Below is a small trained network, with its code and all its weights. Each question gives an input and a class and asks what happens when units are switched off, that is, made to give their printed mean instead of their output.

import numpy as np


def w(rows, s, z=0):
    codes = np.array(rows[::2]) - 128.0
    scale = np.full(codes.shape[1], s)
    scale[-1] = z or s
    return codes * scale


def norm(h):
    return h / np.sqrt((h * h).mean(-1, keepdims=True) + 1e-5)


def f(y):
    return np.maximum(y, 0)


def log_softmax(a):
    a = a - a.max(-1, keepdims=True)
    return a - np.log(np.exp(a).sum(-1, keepdims=True))


def net(x, mask):
    res = np.array(x, float).reshape(1, 6) / 4 @ E
    u = 0
    for l in range(2):
        y = f(norm(res) @ A[l][:, :-1].T + A[l][:, -1])
        res = res + np.where(mask[u : u + 15], y, B[l][:, -1]) @ B[l][:, :-1]
        u += 15
    return log_softmax(norm(res)[-1] @ U[:, :-1].T + U[:, -1])


A, B = {}, {}
E = w([
[201,237,199,108,183,178,84],'x0',
[66,118,236,184,54,227,147],'x1',
[123,133,125,127,129,129,125],'x2',
[209,29,72,186,103,172,20],'x3',
[183,91,104,146,252,183,194],'x4',
[142,236,41,237,68,122,175],'x5',
],0.0044)
A[0] = w([
[48,101,98,176,144,113,157,90],'0.n0',
[104,175,147,175,117,90,134,163],'0.n1',
[77,86,176,118,156,101,140,36],'0.n2',
[84,103,228,88,158,116,72,67],'0.n3',
[72,66,62,201,90,96,161,83],'0.n4',
[84,187,117,103,91,125,64,95],'0.n5',
[197,239,96,98,103,207,88,107],'0.n6',
[80,91,255,236,78,224,159,5],'0.n7',
[169,149,59,186,73,209,96,179],'0.n8',
[76,121,98,192,241,243,170,98],'0.n9',
[122,129,196,133,108,154,130,96],'0.n10',
[163,250,201,64,156,207,50,16],'0.n11',
[54,79,77,81,66,88,166,170],'0.n12',
[85,193,153,153,137,95,206,152],'0.n13',
[113,159,181,111,18,125,60,117],'0.n14',
],0.0077,0.003)
B[0] = w([
[108,99,183,130,165,142,159,176],'0.n0',
[144,159,95,74,150,139,172,189],'0.n1',
[107,145,101,102,112,157,152,170],'0.n2',
[94,132,68,95,137,158,136,213],'0.n3',
[106,108,168,157,146,134,171,209],'0.n4',
[165,147,153,121,123,90,147,178],'0.n5',
[106,48,143,181,174,130,195,216],'0.n6',
[123,183,139,137,175,60,60,254],'0.n7',
[95,197,66,136,115,179,107,235],'0.n8',
[204,126,142,88,1,43,137,235],'0.n9',
[133,125,107,91,140,97,116,177],'0.n10',
[108,56,187,198,123,136,162,228],'0.n11',
[172,123,180,177,154,146,138,229],'0.n12',
[145,179,96,120,185,209,81,228],'0.n13',
[212,110,136,108,92,115,152,215],'0.n14',
],0.0088,0.0052)
A[1] = w([
[32,170,73,190,113,176,132,45],'1.n0',
[175,140,162,89,71,98,181,109],'1.n1',
[116,61,211,56,153,95,59,166],'1.n2',
[97,191,167,108,210,164,200,205],'1.n3',
[105,176,114,153,175,83,9,108],'1.n4',
[104,78,96,190,125,203,2,74],'1.n5',
[55,21,117,90,158,164,65,118],'1.n6',
[176,61,184,42,118,155,128,48],'1.n7',
[139,177,153,230,124,115,150,191],'1.n8',
[168,138,148,118,49,69,146,66],'1.n9',
[67,106,85,78,108,126,91,46],'1.n10',
[203,88,71,140,214,75,126,97],'1.n11',
[178,64,68,166,47,214,42,66],'1.n12',
[47,74,171,181,128,77,166,125],'1.n13',
[115,114,107,163,189,34,105,255],'1.n14',
],0.0086,0.0021)
B[1] = w([
[130,160,128,66,139,126,180,160],'1.n0',
[236,75,140,130,89,102,46,185],'1.n1',
[62,225,104,208,109,124,195,231],'1.n2',
[139,48,112,78,95,134,35,255],'1.n3',
[47,177,121,117,116,124,94,164],'1.n4',
[135,105,154,49,224,163,53,176],'1.n5',
[158,203,47,99,167,162,233,194],'1.n6',
[125,122,31,175,92,117,211,209],'1.n7',
[58,71,96,124,145,119,180,234],'1.n8',
[198,132,128,121,68,44,153,169],'1.n9',
[132,156,80,176,108,154,171,138],'1.n10',
[113,181,203,156,65,91,91,215],'1.n11',
[172,87,180,7,126,140,120,198],'1.n12',
[174,56,182,215,170,223,53,180],'1.n13',
[3,145,234,225,111,126,38,186],'1.n14',
],0.0063,0.0071)
U = w([
[113,52,179,212,154,182,168,120],'0',
[203,127,124,130,34,38,153,143],'1',
[74,202,6,118,126,171,212,76],'2',
[35,192,169,172,125,74,43,254],'3',
[125,115,115,12,164,183,82,58],'4',
],0.014,0.00064)

Each question gives the input, the list of numbers given to net, and the class t.
The units are the neurons (one row each of A and B). Each row of codes is followed by its name. A weight is (code - 128) times the scale printed after its matrix; where a second scale follows, it is the last column's (A, B and U).
mask holds one flag per neuron, layer by layer. A switched-off neuron (its flag False) gives its mean, the last column of its row in B, instead of its output. The means were averaged over made-up inputs and are rounded, as every weight is.
A unit's drop is (log p(t) with every unit on - log p(t) with that unit switched off) / (log p(t) with every unit on - log p(t) with every unit switched off).
The circuit of an input: a set's keep is (log p(t) with only the set's units on - log p(t) with every unit switched off) / (log p(t) with every unit on - log p(t) with every unit switched off). Starting from the 12 units with the biggest drops (on a tie, the unit counted first), units are removed one at a time, each time the one whose removal leaves the highest keep (on an exact tie, the one counted first), for as long as the keep stays at least 0.8.
units of the circuit, in order: the units of the circuit, biggest drop first
most important unit: the unit with the biggest drop
k most important neurons: the k neurons with the biggest drops, biggest first
k most important neurons of layer l: the k neurons of layer l with the biggest drops, biggest first
input [2,5,7,-7,6,4], class 4: most important neuron -> [0.n13]
input [-1,4,5,6,-4,-3], class 4: 4 most important neurons -> [0.n9; 1.n12; 0.n8; 1.n5]
input [-3,-1,5,4,1,4], class 2: 2 most important neurons of layer 0 -> [0.n8; 0.n4]
input [-4,3,5,0,-4,1], class 0: 2 most important neurons of layer 0 -> [0.n4; 0.n9]
input [3,-1,8,-4,-6,-8], class 2: 3 most important neurons -> [0.n3; 0.n9; 1.n2]
input [3,-1,1,4,1,4], class 2: 3 most important neurons of layer 0 -> [0.n8; 0.n6; 0.n13]
input [2,3,-4,-6,-4,1], class 4: 2 most important neurons of layer 0 -> [0.n13; 0.n9]
input [7,-7,6,7,3,-1], class 0: 4 most important neurons -> [0.n6; 0.n7; 0.n11; 0.n13]
input [-1,0,5,7,5,-7], class 2: units of the circuit, in order -> [1.n6; 1.n2; 0.n12]
input [4,-5,8,3,8,1], class 1: 2 most important neurons -> [0.n9; 0.n7]
input [-3,-8,-4,8,5,-7], class 3: units of the circuit, in order -> [1.n14; 1.n11]
input [-5,6,-7,4,-5,-2], class 3: 4 most important neurons of layer 0 -> [0.n7; 0.n9; 0.n11; 0.n6]
input [-3,6,8,7,-6,4], class 4: 2 most important neurons -> [0.n8; 0.n9]
input [5,4,2,7,-8,2], class 1: units of the circuit, in order -> [0.n14]
input [2,6,6,-5,5,-3], class 3: 2 most important neurons -> [0.n7; 0.n14]
input [5,-6,-3,-2,-2,-6], class 2: 3 most important neurons of layer 1 -> [1.n6; 1.n2; 1.n7]
input [-4,3,-5,5,-3,-4], class 4: 4 most important neurons of layer 0 -> [0.n9; 0.n6; 0.n11; 0.n3]
input [-2,-5,6,-5,4,-3], class 3: 3 most important neurons of layer 1 -> [1.n11; 1.n14; 1.n12]
input [-8,1,-8,5,-7,-2], class 0: 3 most important neurons of layer 0 -> [0.n9; 0.n4; 0.n12]
input [7,0,-8,-8,-4,2], class 4: 3 most important neurons -> [0.n13; 1.n3; 0.n1]
input [3,-5,0,0,1,-1], class 3: most important unit -> 1.n14
input [8,5,7,1,-5,2], class 0: 2 most important neurons of layer 0 -> [0.n11; 0.n6]
input [5,8,0,2,7,-3], class 3: 2 most important neurons -> [0.n7; 0.n14]
